Below are the code and all the weights of a small trained network. Each question names an input and a class and asks about switching units off, where a switched-off unit gives its printed mean instead of its output.

import numpy as np


def w(rows, s, z=0):
    codes = np.array(rows[::2]) - 128.0
    scale = np.full(codes.shape[1], s)
    scale[-1] = z or s
    return codes * scale


def f(y):
    return y / 2 * (1 + np.tanh(0.7978845608 * (y + 0.044715 * y**3)))


def log_softmax(a):
    a = a - a.max(-1, keepdims=True)
    return a - np.log(np.exp(a).sum(-1, keepdims=True))


def net(x, mask):
    res = np.array(x, float).reshape(1, 8) / 4 @ E
    y = f(res @ A[0][:, :-1].T + A[0][:, -1])
    res = res + np.where(mask, y, B[0][:, -1]) @ B[0][:, :-1]
    return log_softmax(res[-1] @ U[:, :-1].T + U[:, -1])


A, B = {}, {}
E = w([
[143,23,129,161],'x0',
[2,90,117,117],'x1',
[148,22,188,75],'x2',
[168,120,220,97],'x3',
[85,91,139,238],'x4',
[108,116,108,62],'x5',
[61,86,198,161],'x6',
[104,221,124,110],'x7',
],0.0089)
A[0] = w([
[78,94,104,148,126],'neuron 0',
[120,114,131,130,65],'neuron 1',
[123,178,163,153,82],'neuron 2',
[71,142,178,154,75],'neuron 3',
[97,74,143,81,160],'neuron 4',
[114,171,127,107,74],'neuron 5',
[141,115,156,216,221],'neuron 6',
[148,111,145,121,1],'neuron 7',
[102,199,205,136,144],'neuron 8',
[51,138,97,133,177],'neuron 9',
[130,133,148,110,80],'neuron 10',
[166,128,104,188,189],'neuron 11',
[152,152,156,180,69],'neuron 12',
[114,86,165,72,103],'neuron 13',
[8,111,115,133,181],'neuron 14',
[112,136,118,154,38],'neuron 15',
[140,127,137,88,67],'neuron 16',
[129,198,126,102,119],'neuron 17',
[135,144,188,124,231],'neuron 18',
[59,111,126,169,199],'neuron 19',
[147,96,191,132,252],'neuron 20',
[124,154,154,127,67],'neuron 21',
[107,187,175,114,135],'neuron 22',
[167,119,137,109,77],'neuron 23',
[117,106,102,158,40],'neuron 24',
],0.015,0.0069)
B[0] = w([
[125,118,204,151,184],'neuron 0',
[171,123,137,144,123],'neuron 1',
[135,131,118,72,157],'neuron 2',
[69,214,89,149,166],'neuron 3',
[131,71,156,94,192],'neuron 4',
[107,206,103,151,153],'neuron 5',
[112,180,182,124,243],'neuron 6',
[163,73,166,196,127],'neuron 7',
[198,204,126,2,193],'neuron 8',
[92,187,190,196,214],'neuron 9',
[137,63,133,106,125],'neuron 10',
[112,178,217,94,207],'neuron 11',
[149,140,191,154,159],'neuron 12',
[145,43,115,87,175],'neuron 13',
[74,141,201,233,247],'neuron 14',
[147,121,177,206,131],'neuron 15',
[102,98,102,144,136],'neuron 16',
[105,221,105,100,194],'neuron 17',
[174,91,188,100,194],'neuron 18',
[84,211,179,159,222],'neuron 19',
[121,82,186,112,233],'neuron 20',
[202,156,74,66,128],'neuron 21',
[152,192,91,38,176],'neuron 22',
[98,115,146,168,148],'neuron 23',
[178,50,116,80,139],'neuron 24',
],0.0093,0.012)
U = w([
[183,150,186,56,212],'0',
[35,188,69,162,210],'1',
[129,78,52,255,2],'2',
[109,123,243,178,222],'3',
[82,22,138,74,36],'4',
],0.0086,0.0097)

Each question gives the input, the list of numbers given to net, and the class t.
The units are the neurons (one row each of A and B). Each row of codes is followed by its name. A weight is (code - 128) times the scale printed after its matrix; where a second scale follows, it is the last column's (A, B and U).
mask holds one flag per neuron, in row order. A switched-off neuron (its flag False) gives its mean, the last column of its row in B, instead of its output. The means were averaged over made-up inputs and are rounded, as every weight is.
A unit's drop is (log p(t) with every unit on - log p(t) with that unit switched off) / (log p(t) with every unit on - log p(t) with every unit switched off).
The circuit of an input: a set's keep is (log p(t) with only the set's units on - log p(t) with every unit switched off) / (log p(t) with every unit on - log p(t) with every unit switched off). Starting from the 12 units with the biggest drops (on a tie, the unit counted first), units are removed one at a time, each time the one whose removal leaves the highest keep (on an exact tie, the one counted first), for as long as the keep stays at least 0.8.
circuit, biggest first: the units of the circuit, biggest drop first
unit that matters most: the unit with the biggest drop
top k neurons: the k neurons with the biggest drops, biggest first
drop when u is switched off: that unit's drop, to one decimal
input [4,2,-8,3,1,5,7,8], class 1: circuit, biggest first : neuron 3; neuron 20
input [-5,-6,-1,4,-4,1,7,-8], class 0: unit that matters most : neuron 14
input [1,4,6,-3,1,-5,-7,6], class 1: circuit, biggest first : neuron 20; neuron 18; neuron 11
input [-6,-5,-6,-2,7,5,8,4], class 1: circuit, biggest first : neuron 3; neuron 22
input [2,0,-8,4,1,2,5,1], class 1: circuit, biggest first : neuron 3; neuron 20; neuron 4
input [7,-5,-7,2,6,1,-8,-4], class 0: top 4 neurons : neuron 14; neuron 9; neuron 19; neuron 0
input [-3,5,0,1,-7,0,6,7], class 0: top 3 neurons : neuron 8; neuron 22; neuron 18
input [-7,7,-4,2,6,5,5,5], class 1: top 2 neurons : neuron 3; neuron 22
input [-3,0,-8,0,-1,-7,-3,4], class 0: drop when neuron 9 is switched off : 0.0
input [-3,-7,1,-6,-2,3,1,4], class 1: drop when neuron 13 is switched off : 0.1
input [-7,2,-7,5,-7,3,-8,-6], class 1: drop when neuron 17 is switched off : 0.2
input [0,-6,6,-6,0,7,2,7], class 4: drop when neuron 8 is switched off : 0.2
